[ 84 177  86 163 158 117  96] : F
[100 157 100 151 147  81 107] : S
[138 109 139 118 127 117 131] : C
[140 115 136  66 142 144 134] : P
[136 105 147 119 116 141 135] : R
[145 109 141 111 104 159 137] : M
[125 123 132 124 123 128 127] : N
[125 138 117 136 134 118 124] : K
[ 65 192  74 177 179  18 101] : L
where: [66] : P, 4
where: [86] : F, 3
where: [137] : M, 7
where: [115] : P, 2
where: [163] : F, 4
where: [131] : C, 7
where: [65] : L, 1

[ 79  71 144 159 179 180 149 195  54 194] -> W
[202 111 108  70 170  80  75 159 125 215] -> H
[ 53  66  58 133 109 117 150 209  67 118] -> U
where: [79] : W, 1
where: [109] : U, 5
where: [195] : W, 8
where: [71] : W, 2

[195 106 123 145  93 219 246 142  51 186  83 202 100 160  68 102 142  89
 111  68 133 128  74] -> rig
[183 108 140 139 116 134 247 177 155 146 140 208 155 118  77 169 206 209
  31  62 197  90  66] -> Gid
[142 105 152 118  63 156 141 112  80 123 190 167 106 110 116 154 169 163
 153 126 140 117 113] -> zar
where: [247] : Gid, 7
where: [51] : rig, 9

[155  93  99 156] = tuz
[100 143 138 218] = Sira
[154  93 180  37] = luv
[211 195 136 173] = bipuz
where: [154] : luv, 1
where: [99] : tuz, 3
where: [100] : Sira, 1
where: [136] : bipuz, 3
where: [143] : Sira, 2
where: [155] : tuz, 1
where: [180] : luv, 3

[196 154 111  93 145 164 115 120 110 143 140 182 126 128 119 105 138  72
 127 130 121  85 157 173 154 116 144 130 132 136 106 101 122 164 125 124
 118 134 149 125 179 141 136 133 108 161 110 113  79 160 188 115  89 112
 140 178 188 168 129 129 118] : susak
[149 141 119 108 132 124 119 127 116 155 125 148 130 119 122 113 120 121
 104 139 135 139 147 132 143 115 148 143 154 131 133 120 124 136 127 127
 127 135 144 128 152 148 119 133 110 136 141 121 113 134 155 129 121 105
 134 158 141 144 115 121 119] : bazeg
[208 133  95  59 174 126  94 142 108 120 113 180 124 180 133  48  60  68
 111 101 107  54 160 186 165 108 130 135 137 125  54  85 141 146  96 171
 115 101 183 125 128 198 138 158 119 172 102 112 127 199 152 123  95 129
  96 191 233 172 129 102 125] : musi
[161 138 128 107 135 130 127 116 113 160 130 167 138 122 122 117  96 117
 114 135 142 148 142 117 153 103 159 161 160 127 118 102 130 131 120 135
 117 125 121 120 159 158 124 140 118 126 145 119 101 145 149 104  88 112
 137 148 139 143 115 112 116] : Luf
[165 148 114  88 131 112 112 123  99 209 110 159 141 111 114 104  94 145
  55 148 148 168 169  98 164  97 190 189 185 128 139 107 126 133 122 129
 125 135 153 124 168 175 109 146  91 130 163 118 113 137 162 121 112  72
 137 189 137 150 100 107 110] : varaz
[188 144 109  81 153 131 109 126 105 154 122 175 130 134 123  83  90  94
  99 130 131 116 161 155 162 104 153 152 158 130 105  95 129 145 115 145
 118 125 157 124 161 175 125 146 107 148 133 114 104 162 167 118  96 107
 127 184 177 163 116 109 120] : vol
[208 133  95  59 174 126  94 142 108 120 113 180 124 180 133  48  60  68
 111 101 107  54 160 186 165 108 130 135 137 125  54  85 141 146  96 171
 115 101 183 125 128 198 138 158 119 172 102 112 127 199 152 123  95 129
  96 191 233 172 129  98 141] : kidal
[178 166 111  94 121 142 114 118 102 199 131 170 134 106 106 129 150 112
  85 149 142 145 172 132 158 106 180 158 169 136 141 114 118 155 131  99
 126 145 154 127 189 140 116 133  84 144 148 115  83 136 190 121 107  70
 149 196 148 160 108 128 108] : Bidi
[198 173 120 100 117 178 123 108 103 188 147 187 135 105 102 154 175  87
 118 146 140 130 163 145 162 106 178 149 154 138 130 106 117 168 132  86
 119 144 130 122 201 116 128 129  94 144 134 112  60 145 200  99  80  85
 157 180 156 165 118 140 105] : zaz
[193 140 110  79 158 131 124 127 106 145 122 178 129 143 126  76  81  87
 105 124 128 107 158 160 164 104 148 150 154 128  93  91 132 144 110 152
 116 119 155 123 155 180 129 149 112 150 127 114 106 170 163 115  91 114
 123 180 185 164 119 106 124] : Pagut
[155 151 134 127 103 186 137 105 121 146 156 173 132 107 113 196 195  91
 154 138 136 126 132 136 140 123 146 128 117 136 129 121 118 149 135  83
 118 140 104 120 186  71 140 121 122 128 120 119  64 133 178  95  77 120
 157 132 132 141 137 156 110] : dad
[208 133  95  59 174 126  94 142 108 120 113 180 124 180 133  48  60  68
 111 101 107  54 160 186 165 108 130 135 137 125  54  85 141 146  96 171
 115 101 183 125 128 198 138 158 119 172 102 112 127 199 152 123  95 129
  96 191 233 161 154 148 121] : Baf
which: [208 133  95  59 174 126  94 142 108 120 113 180 124 180 133  48  60  68
 111 101 107  54 160 186 165 108 130 135 137 125  54  85 141 146  96 171
 115 101 183 125 128 198 138 158 119 172 102 112 127 199 152 123  95 129
  96 191 233 161 154 148 121] : Baf
which: [196 154 111  93 145 164 115 120 110 143 140 182 126 128 119 105 138  72
 127 130 121  85 157 173 154 116 144 130 132 136 106 101 122 164 125 124
 118 134 149 125 179 141 136 133 108 161 110 113  79 160 188 115  89 112
 140 178 188 168 129 129 118] : susak
which: [149 141 119 108 132 124 119 127 116 155 125 148 130 119 122 113 120 121
 104 139 135 139 147 132 143 115 148 143 154 131 133 120 124 136 127 127
 127 135 144 128 152 148 119 133 110 136 141 121 113 134 155 129 121 105
 134 158 141 144 115 121 119] : bazeg

[122  95 147 127] : kes
[185 162  85 140] : Nobi
[ 29 118 214 109] : lono
[121 148 130 119] : vevu
[147 145 120 131] : fudad
[ 84  93 167 132] : debap
where: [131] : fudad, 4
where: [130] : vevu, 3
where: [119] : vevu, 4
where: [121] : vevu, 1
where: [148] : vevu, 2
where: [145] : fudad, 2

[102 161 131 157 127 136 135 199 144 204  76  82  82  41  92 151 142]  Rala
[ 83 120  92 157 215 187 135 179 144 204  76  82 104 122  92 185 135]  Zulef
[ 83 134  92 157 178 187 128 179 144 204  76  82 104 122  92 185 135]  mokil
[ 95 184 131 157 127 187 135 162 144 204  76  82  72 153  92 209 168]  pab
[102 161 131 157 127  84 135 199 144 204  76  82  82  41  92 151 142]  Rebo
where: [209] : pab, 16
where: [168] : pab, 17
where: [215] : Zulef, 5
where: [120] : Zulef, 2
where: [84] : Rebo, 6
which: [102 161 131 157 127  84 135 199 144 204  76  82  82  41  92 151 142] : Rebo
which: [ 83 120  92 157 215 187 135 179 144 204  76  82 104 122  92 185 135] : Zulef

[176 163 187 176 175]  Munag
[180 176 176 223 197]  non
[192 177 190 194 191]  Toda
[206 174 162 212 188]  Kep
where: [192] : Toda, 1
where: [190] : Toda, 3
where: [162] : Kep, 3

[169 106 137 172 122  83]  zaru
[111 108 156 118 161 155]  gonas
[112 135 124 113 146 107]  tuvek
[112 121 115 135 130  10]  nir
[160 121 130 107 127 167]  Lovag
[105 134 138 130 130 138]  vuk
[133 129 122 166 122 170]  kogof
[114 110 129  95 140  33]  zisa
[138 105 131 159 118 150]  buv
[129 110 123 113 159 220]  kalo
[114 119 103 118 129 154]  Vub
where: [106] : zaru, 2
where: [119] : Vub, 2

[113 139 143  74 129 191 100 145 177 113 188  86  99 177 146 164 171 123
 130 114 136 119 161 148  89 155 119 204 120 172  62 106 170]  suvir
[102  69 124  22 174  70  57 110  80 103 122 125 103 132 139 163 149  90
 105 166 116  89 133  46 109 110  82 164 136 110 147 141 153]  nesod
[107 124 129  69 106 160 103 140 158  83 177 148 105 196 149 144 178 125
  84 163 121 115 144 156  84 133 152 197 170 185  79 119 183]  sipal
where: [130] : suvir, 19
where: [102] : nesod, 1
where: [166] : nesod, 20
where: [158] : sipal, 9

[219 219 207 182 199 162 139 131 132 163 177 169] -> Labal
[213 218 209 191 208 172 151 144 152 135 143 123] -> tib
[213 218 209 191 208 172 151 144 152 130 155 134] -> Lef
where: [131] : Labal, 8
which: [213 218 209 191 208 172 151 144 152 135 143 123] : tib

[186 109 170 114  41 143 148  60 132 204 152 164 164 231 115]  neloz
[ 98  95 149 129 148  82 107  68  82  68  34  37  89 141 166]  letim
[108 102  52 115 127  85 232 187 153 161 139 144 102 236 190]  Tulig
[145  91 123 129 155 171 182 127 154  20 126  40 149 129 206]  misa
[196 133 136 175  46 167 115 144 101 168 225 169  87 229 108]  mobag
[ 72 117  80  61  60  88 111 193 118 161  79 217 214 108 114]  peda
[181  98  44  73 181  81 178 180 134 174  38  64 121 109 154]  Sikat
[ 95 160  62 151 205 111 228 206 180  91 193 126 136 161 175]  Fus
[170 138 221  72 105 175 168  83 143  26 175  71 192 159 141]  Koret
[ 87 159 199 236 198 128 105  52  88 111 131  47 108 131 111]  tipes
[ 60 111 186 215 107 145 158  51 175 124 126 172 167 170 191]  Pafan
where: [51] : Pafan, 8
where: [26] : Koret, 10
where: [215] : Pafan, 4
where: [160] : Fus, 2
which: [ 98  95 149 129 148  82 107  68  82  68  34  37  89 141 166] : letim
where: [101] : mobag, 9
where: [214] : peda, 13

[100  98 124 166 139 114 108 153 111 113 134]  morop
[134 132 129 128 127 141 126 107 149 123 121]  gov
[136 135 129 124 126 138 129 110 146 126 122]  fazi
[134 132 129 128 127 141 126 107 149 123 132]  vom
[153 144 131 133 124 179 119  42 220 107  97]  Sevu
[123 131 126 106 125  97 144 180  68 152 147]  Gufu
[121 117 128 152 133 139 113 110 153 110 119]  pabo
[172 179 133  53 107 134 170 117 123 166 129]  Ragiz
[123 131 126 106 125  97 133 118 135 132 125]  relel
[105 108 125 142 135 100 125 177  79 132 145]  golur
[127 123 128 143 131 142 117 106 155 115 133]  pul
which: [136 135 129 124 126 138 129 110 146 126 122] : fazi
which: [123 131 126 106 125  97 144 180  68 152 147] : Gufu

[122 145 138 145 129 137 162 177 107 154 151 150 108 130 129 141 139 129
 113 163 135 122 120 119 135 154 162 112 125 136 140 122 123 141 112 124
 133 127 126 122 113] -> lok
[130 158 138 123 119 103 162 177 119 151 140 119 122 133 141 129 164 144
 101 152 135 112 122 184 112 151 154 140 125 151 140 129 134 144 151 124
 140 127 126 137 145] -> dum
[134  87 103 103 138 116 162 177 149  82  96 137 129 130 129 129 139 129
 113 130 135 122 116 120 152  82 123 116 140 128 140 135 133 141 114 124
 140 127 116 122 101] -> zinu
[120 132 125 129 123 119 162 177 119 142 140 129 132 130 125 129 122 116
 122 125 120 124 120 129 135 142 154 112 125 128 140 139 105 139 114 124
 140 127 126 122 105] -> Folo
[ 61 132 163 149 127 161 162 177 135 142  78  99 204 122 134 129 137  84
 217  65 184  94  91 178  74 142 111  78  41 142 142  77 133 188 132 138
 165 159 143 150  60] -> goz
[143 155 138 123 124 153 162 177 119 142 153 122 124 130 103 129 139 143
 113 132 135 144 120 129 136 142 163 112 125 128 140 122 133 141 114 129
 119 127 129 122 153] -> gofi
where: [74] : goz, 25
which: [120 132 125 129 123 119 162 177 119 142 140 129 132 130 125 129 122 116
 122 125 120 124 120 129 135 142 154 112 125 128 140 139 105 139 114 124
 140 127 126 122 105] : Folo
where: [96] : zinu, 11
which: [143 155 138 123 124 153 162 177 119 142 153 122 124 130 103 129 139 143
 113 132 135 144 120 129 136 142 163 112 125 128 140 122 133 141 114 129
 119 127 129 122 153] : gofi
where: [99] : goz, 12
where: [178] : goz, 24
which: [134  87 103 103 138 116 162 177 149  82  96 137 129 130 129 129 139 129
 113 130 135 122 116 120 152  82 123 116 140 128 140 135 133 141 114 124
 140 127 116 122 101] : zinu

[ 98 117  22  53  40  46  36 145  43 154 167 221 197 165 144  27 204  41
 152 101  97 130 122  43 210 219 135 180  72  95 156 112 204] : teg
[ 72 180  53  65 234 172  66  51 114  59  83  72 157  82  46 218  93 172
 123 100 195 187 140  44 159 155  95 110 153  43  44 122 202] : mubab
[117 153 129 165 198 144 152 105 159 200  72 195 203 116 162  77 228 113
  63 139 179 179 164 164 133 193 123 175  82  75 151 199 168] : Dibez
[ 84  78  94  95 191 225 107  89 187 125 123  37 142 157 151 107  35 216
 140 107 107 165 136 119  66 233 185  48  73 124  26 135  53] : mos
[ 84  78  94  95 191 197 107  89 187 125 220  37 142 157  72 107  35 216
 140 107 107 165 136 119  66 233 185  48  26 124  26 135  53] : lutot
[ 41 100 109  60 131 124 224  49 157  85 182 115 123  94 155 171 127 118
  82 169 221  39 175 112 116  34 141 214 102 114 139  75 107] : kek
[ 57 121 211 160 208 145  37 117 151  69 106 188  89  26 215  95 209 142
  35  65 190 120  65  90  28 119 157 131 198 108 210  63 212] : kamo
[200 202  64 128  92 118  30 144  58 192 164  95  70 188 166 150 203 166
 209 106 141  70 111 113 110 210 222 181  78 150  85 195  60] : Divak
which: [ 72 180  53  65 234 172  66  51 114  59  83  72 157  82  46 218  93 172
 123 100 195 187 140  44 159 155  95 110 153  43  44 122 202] : mubab
which: [ 84  78  94  95 191 225 107  89 187 125 123  37 142 157 151 107  35 216
 140 107 107 165 136 119  66 233 185  48  73 124  26 135  53] : mos

[135 141 121 149 137 113  93  69 122 112  44 124 110 112 139 126 107] -> tigiz
[122 172 143 117 145  97 100  90 129 134  87 109  93 144 137 115  94] -> Kofep
[135 148 123 148 140 108  85  57 122 111 165 121 103 112 142 124 100] -> nonu
[135 137 122 146 135 117 100  80 123 115  60 125 114 114 137 127 112] -> Kimup
[133 159 126 144 143 101  78  49 122 111  19 118  95 114 144 120  92] -> Kiz
[129 170 132 134 146  95  76  47 122 114  19 114  88 120 144 116  84] -> rom
[121 177 144 113 146  95  95  83 128 132  77 109  90 142 138 113  89] -> dudev
[124 164 141 123 144 102 107  98 131 136  99 110  99 145 135 119 101] -> fuvo
[123 168 142 120 144 100 104  94 130 135  94 110  96 144 136 117  98] -> favo
[129 170 132 134 146  95  76  47 123 114  19 114  88 120 144 116  96] -> zotom
[121 181 144 113 147  92  89  74 127 128  63 109  86 139 140 112  84] -> gegov
[122 182 142 116 147  91  83  63 125 124  47 110  84 134 142 112  80] -> mik
which: [122 172 143 117 145  97 100  90 129 134  87 109  93 144 137 115  94] : Kofep
where: [97] : Kofep, 6
where: [164] : fuvo, 2

[172 147 134 166] : fut
[ 31 170  30 141] : nibe
[ 31 146 171 166] : mabe
where: [171] : mabe, 3
which: [ 31 146 171 166] : mabe
where: [170] : nibe, 2
where: [147] : fut, 2
where: [146] : mabe, 2

[ 58  74 167 171 186 176 143  76 147 133  91 184 169  91 183] : nutas
[212 218 109  84  55  89 118 173 126 113 183  41  74 184  66] : rab
[194 236 151 103  64 123 130 141 156 103 186  31  79 189  82] : Mubus
[168 136  72  91  94  75 110 181  92 135 134 113 185 119  88] : kupa
where: [31] : Mubus, 12
where: [167] : nutas, 3
where: [133] : nutas, 10
where: [118] : rab, 7
where: [135] : kupa, 10

